Here is a tiny trained network, its code and every weight. The questions are about switching its units off for an input and a target symbol, where a switched-off unit gives its printed mean instead of its output.

import numpy as np


def w(rows, s, z=0):
    codes = np.array(rows[::2]) - 128.0
    scale = np.full(codes.shape[1], s)
    scale[-1] = z or s
    return codes * scale


def f(y):
    return np.maximum(y, 0)


def softmax(a):
    e = np.exp(a - a.max(-1, keepdims=True))
    return e / e.sum(-1, keepdims=True)


def log_softmax(a):
    a = a - a.max(-1, keepdims=True)
    return a - np.log(np.exp(a).sum(-1, keepdims=True))


def net(x, mask):
    ids = ['αγδεζπτ'.index(c) for c in x.split()]
    T = len(ids)
    res = E[ids] + P[:T]
    u = 0
    for l in range(2):
        r = res
        for j in range(2):
            rows = slice(2 * j, 2 * j + 2)
            q, k, v = (r @ M[l][rows].T for M in (Q, K, V))
            z = softmax(np.where(np.tri(T) > 0, q @ k.T / 2**0.5, -1e9)) @ v
            o = O[l][rows]
            res = res + np.where(mask[u + j], z, o[:, -1]) @ o[:, :-1]
        u += 2
        y = f(res @ A[l][:, :-1].T + A[l][:, -1])
        res = res + np.where(mask[u : u + 8], y, B[l][:, -1]) @ B[l][:, :-1]
        u += 8
    return log_softmax(res[-1] @ U[:, :-1].T + U[:, -1])


Q, K, V, O, A, B = {}, {}, {}, {}, {}, {}
E = w([
[145,30,195],'α',
[253,116,95],'γ',
[139,219,97],'δ',
[129,102,176],'ε',
[118,71,143],'ζ',
[106,23,103],'π',
[117,89,207],'τ',
],0.014)
P = w([
[196,39,105],'0',
[137,204,178],'1',
[97,234,93],'2',
[99,78,94],'3',
[41,142,138],'4',
[38,96,74],'5',
[85,82,3],'6',
[62,69,105],'7',
],0.0065)
Q[0] = w([
[254,208,228],'0.h0',
[87,129,74],'0.h0',
[237,98,63],'0.h1',
[203,128,113],'0.h1',
],0.008)
K[0] = w([
[254,134,93],'0.h0',
[96,152,110],'0.h0',
[128,76,116],'0.h1',
[173,102,153],'0.h1',
],0.0079)
V[0] = w([
[64,222,139],'0.h0',
[224,138,64],'0.h0',
[143,250,92],'0.h1',
[82,128,34],'0.h1',
],0.012)
O[0] = w([
[141,52,220,30],'0.h0',
[126,91,37,106],'0.h0',
[162,16,137,2],'0.h1',
[1,206,87,109],'0.h1',
],0.0089,0.0091)
A[0] = w([
[101,172,114,178],'0.n0',
[117,109,253,161],'0.n1',
[187,145,108,46],'0.n2',
[158,136,52,100],'0.n3',
[185,204,143,211],'0.n4',
[200,111,77,78],'0.n5',
[175,191,76,86],'0.n6',
[109,94,80,4],'0.n7',
],0.011,0.0017)
B[0] = w([
[140,115,47,242],'0.n0',
[109,120,2,170],'0.n1',
[46,105,117,165],'0.n2',
[161,198,191,222],'0.n3',
[56,8,184,232],'0.n4',
[94,96,58,174],'0.n5',
[123,174,204,255],'0.n6',
[207,254,85,158],'0.n7',
],0.0093,0.0066)
Q[1] = w([
[8,158,253],'1.h0',
[4,218,141],'1.h0',
[11,38,203],'1.h1',
[187,166,144],'1.h1',
],0.0076)
K[1] = w([
[157,153,16],'1.h0',
[39,31,2],'1.h0',
[61,64,190],'1.h1',
[195,153,149],'1.h1',
],0.0081)
V[1] = w([
[183,88,11],'1.h0',
[109,2,226],'1.h0',
[153,200,133],'1.h1',
[126,174,22],'1.h1',
],0.0097)
O[1] = w([
[177,1,90,114],'1.h0',
[201,192,17,10],'1.h0',
[109,72,73,177],'1.h1',
[74,41,153,199],'1.h1',
],0.0067,0.013)
A[1] = w([
[46,108,65,54],'1.n0',
[112,211,152,1],'1.n1',
[106,170,99,243],'1.n2',
[210,1,127,175],'1.n3',
[162,246,93,223],'1.n4',
[122,147,254,167],'1.n5',
[43,155,6,110],'1.n6',
[87,178,94,146],'1.n7',
],0.0079,0.0031)
B[1] = w([
[204,184,185,249],'1.n0',
[129,238,75,166],'1.n1',
[82,27,112,198],'1.n2',
[98,184,21,175],'1.n3',
[2,108,54,197],'1.n4',
[27,188,98,254],'1.n5',
[197,67,232,228],'1.n6',
[142,40,117,196],'1.n7',
],0.008,0.0077)
U = w([
[81,112,113,200],'α',
[124,16,167,184],'γ',
[165,80,108,24],'δ',
[149,133,137,56],'ε',
[170,170,205,181],'ζ',
[139,119,255,4],'π',
[129,123,101,131],'τ',
],0.0069,0.0031)

Each question gives the input, a string of symbols that net reads in full, and the target symbol t.
The units are the heads (2 rows each of Q, K, V and O) and the neurons (one row each of A and B). Each row of codes is followed by its name. A weight is (code - 128) times the scale printed after its matrix; where a second scale follows, it is the last column's (O, A, B and U).
mask holds one flag per unit, layer by layer, with each layer's heads first. A switched-off unit (its flag False) gives its mean, the last column of its rows in O or B, instead of its output. The means were averaged over made-up inputs and are rounded, as every weight is.
A unit's drop is (log p(t) with every unit on - log p(t) with that unit switched off) / (log p(t) with every unit on - log p(t) with every unit switched off).
The circuit of an input: a set's keep is (log p(t) with only the set's units on - log p(t) with every unit switched off) / (log p(t) with every unit on - log p(t) with every unit switched off). Starting from the 12 units with the biggest drops (on a tie, the unit counted first), units are removed one at a time, each time the one whose removal leaves the highest keep (on an exact tie, the one counted first), for as long as the keep stays at least 0.8.
circuit, biggest first: the units of the circuit, biggest drop first
unit that matters most: the unit with the biggest drop
top k neurons: the k neurons with the biggest drops, biggest first
top k neurons in layer l: the k neurons of layer l with the biggest drops, biggest first
heads that matter: for each layer, one digit per head in row order, 1 if its drop is at least 0.15 and else 0, layers parted by /
drop of u: that unit's drop, to one decimal
input π τ τ δ, target π: unit that matters most -> 0.n0
input γ γ τ, target γ: top 2 neurons -> [0.n7 0.n5]
input γ π π, target γ: heads that matter -> 10 / 01
input γ γ ζ, target γ: circuit, biggest first -> [0.h0 1.h1]
input π π ζ, target π: top 3 neurons -> [0.n0 1.n0 1.n4]
input α α α, target α: top 3 neurons -> [1.n4 0.n6 0.n4]
input γ α ε ε π γ, target γ: top 3 neurons -> [0.n7 0.n5 1.n5]
input π π π π, target π: top 3 neurons -> [1.n0 1.n6 1.n4]
input τ π π π π π π ζ, target π: heads that matter -> 01 / 10
input α δ γ, target α: heads that matter -> 01 / 11
input γ π τ, target γ: top 2 neurons -> [0.n7 1.n1]
input π π τ γ, target π: top 2 neurons -> [0.n0 0.n6]
input π π γ, target π: top 3 neurons in layer 0 -> [0.n6 0.n0 0.n5]
input π α δ, target π: unit that matters most -> 1.h0
input ζ π π π π ζ ε, target π: top 4 neurons in layer 1 -> [1.n0 1.n4 1.n3 1.n2]
input γ ζ τ π π γ, target γ: drop of 1.h0 -> 0.1
input α ζ γ, target α: drop of 1.n7 -> 0.0
input π π π, target π: drop of 0.n0 -> 0.1
